Below are the code and all the weights of a small trained network. Each question names an input and a class and asks about switching units off, where a switched-off unit gives its printed mean instead of its output.

import numpy as np


def w(rows, s, z=0):
    codes = np.array(rows[::2]) - 128.0
    scale = np.full(codes.shape[1], s)
    scale[-1] = z or s
    return codes * scale


def norm(h):
    return h / np.sqrt((h * h).mean(-1, keepdims=True) + 1e-5)


def f(y):
    return y / 2 * (1 + np.tanh(0.7978845608 * (y + 0.044715 * y**3)))


def log_softmax(a):
    a = a - a.max(-1, keepdims=True)
    return a - np.log(np.exp(a).sum(-1, keepdims=True))


def net(x, mask):
    res = np.array(x, float).reshape(1, 2) / 4 @ E
    u = 0
    for l in range(4):
        y = f(norm(res) @ A[l][:, :-1].T + A[l][:, -1])
        res = res + np.where(mask[u : u + 5], y, B[l][:, -1]) @ B[l][:, :-1]
        u += 5
    return log_softmax(norm(res)[-1] @ U[:, :-1].T + U[:, -1])


A, B = {}, {}
E = w([
[76,253,103,91,160,206,176,120,160],'x0',
[139,145,98,112,128,114,146,224,195],'x1',
],0.0058)
A[0] = w([
[156,207,131,100,173,132,120,129,122,235],'0.n0',
[135,140,55,134,88,124,194,173,254,93],'0.n1',
[139,100,127,95,58,110,85,114,84,159],'0.n2',
[181,55,139,122,61,64,121,158,108,252],'0.n3',
[81,115,82,58,182,98,135,214,124,36],'0.n4',
],0.0047,0.00044)
B[0] = w([
[181,96,168,117,46,28,207,190,166,168],'0.n0',
[27,119,201,2,176,27,127,152,106,225],'0.n1',
[133,202,54,90,154,209,70,173,126,177],'0.n2',
[120,234,115,164,164,182,208,196,116,253],'0.n3',
[113,188,202,98,118,56,94,41,101,165],'0.n4',
],0.0048,0.0041)
A[1] = w([
[143,96,147,126,151,21,71,213,247,111],'1.n0',
[204,47,83,129,126,134,66,200,143,17],'1.n1',
[167,254,108,150,153,178,166,254,194,155],'1.n2',
[83,223,141,140,90,157,136,96,173,6],'1.n3',
[110,133,149,127,139,134,137,141,115,1],'1.n4',
],0.0037,0.00072)
B[1] = w([
[142,172,142,152,178,252,156,27,137,200],'1.n0',
[144,136,122,180,124,47,171,153,89,148],'1.n1',
[223,2,114,109,86,83,54,86,143,252],'1.n2',
[137,153,95,190,139,120,144,173,99,168],'1.n3',
[146,134,135,144,98,147,75,163,113,127],'1.n4',
],0.0048,0.0032)
A[2] = w([
[142,170,139,175,78,162,251,134,161,57],'2.n0',
[66,72,117,140,108,131,58,38,33,31],'2.n1',
[36,206,150,245,74,151,156,207,117,230],'2.n2',
[2,175,157,42,91,111,119,100,153,2],'2.n3',
[216,56,137,160,89,87,120,218,110,124],'2.n4',
],0.0036,0.00057)
B[2] = w([
[62,139,139,223,166,202,124,31,182,152],'2.n0',
[196,132,171,87,142,177,133,174,204,216],'2.n1',
[142,75,118,165,156,2,183,70,162,140],'2.n2',
[173,50,161,150,189,78,131,184,27,251],'2.n3',
[68,161,106,240,141,84,210,82,32,234],'2.n4',
],0.0051,0.0026)
A[3] = w([
[131,110,59,69,137,162,86,225,117,254],'3.n0',
[195,110,156,18,129,251,3,155,140,134],'3.n1',
[80,138,185,45,149,121,175,228,192,199],'3.n2',
[180,41,211,188,51,210,120,37,125,176],'3.n3',
[114,56,128,191,116,111,117,63,126,174],'3.n4',
],0.0045,0.00076)
B[3] = w([
[134,157,192,137,191,70,138,45,113,142],'3.n0',
[195,77,158,59,60,255,94,145,75,207],'3.n1',
[127,103,187,74,163,75,110,148,171,252],'3.n2',
[122,155,101,85,126,87,118,141,188,236],'3.n3',
[68,153,151,137,151,176,175,129,126,169],'3.n4',
],0.0071,0.0038)
U = w([
[132,77,60,119,51,73,90,75,197,78],'0',
[24,148,75,134,58,130,46,200,164,12],'1',
[37,145,80,132,62,129,59,189,163,12],'2',
[105,126,216,24,192,42,140,165,175,156],'3',
[19,209,100,154,163,169,204,43,200,139],'4',
[158,112,88,254,162,95,166,157,38,158],'5',
[19,132,75,137,73,135,41,191,163,9],'6',
[193,107,142,45,50,221,70,118,110,150],'7',
],0.013,0.012)

Each question gives the input, the list of numbers given to net, and the class t.
The units are the neurons (one row each of A and B). Each row of codes is followed by its name. A weight is (code - 128) times the scale printed after its matrix; where a second scale follows, it is the last column's (A, B and U).
mask holds one flag per neuron, layer by layer. A switched-off neuron (its flag False) gives its mean, the last column of its row in B, instead of its output. The means were averaged over made-up inputs and are rounded, as every weight is.
A unit's drop is (log p(t) with every unit on - log p(t) with that unit switched off) / (log p(t) with every unit on - log p(t) with every unit switched off).
most important unit: the unit with the biggest drop
top k neurons: the k neurons with the biggest drops, biggest first
k most important neurons of layer l: the k neurons of layer l with the biggest drops, biggest first
drop of u: that unit's drop, to one decimal
input [1,-7], class 7: most important unit => 0.n3
input [-3,-4], class 7: top 2 neurons => (0.n0, 1.n3)
input [5,-1], class 3: top 2 neurons => (0.n3, 2.n4)
input [2,-3], class 4: top 2 neurons => (0.n1, 1.n2)
input [2,-4], class 4: top 2 neurons => (1.n2, 0.n1)
input [-3,-3], class 5: 3 most important neurons of layer 0 => (0.n4, 0.n1, 0.n2)
input [3,-1], class 4: top 3 neurons => (0.n1, 0.n2, 2.n0)
input [2,-1], class 4: top 3 neurons => (0.n1, 0.n3, 0.n2)
input [-2,-3], class 7: top 2 neurons => (0.n0, 0.n2)
input [-4,3], class 5: top 2 neurons => (2.n4, 0.n3)
input [3,-3], class 4: drop of 0.n1 => 3.8
input [2,-8], class 7: drop of 0.n3 => 4.3
input [0,-4], class 7: drop of 3.n1 => 0.1
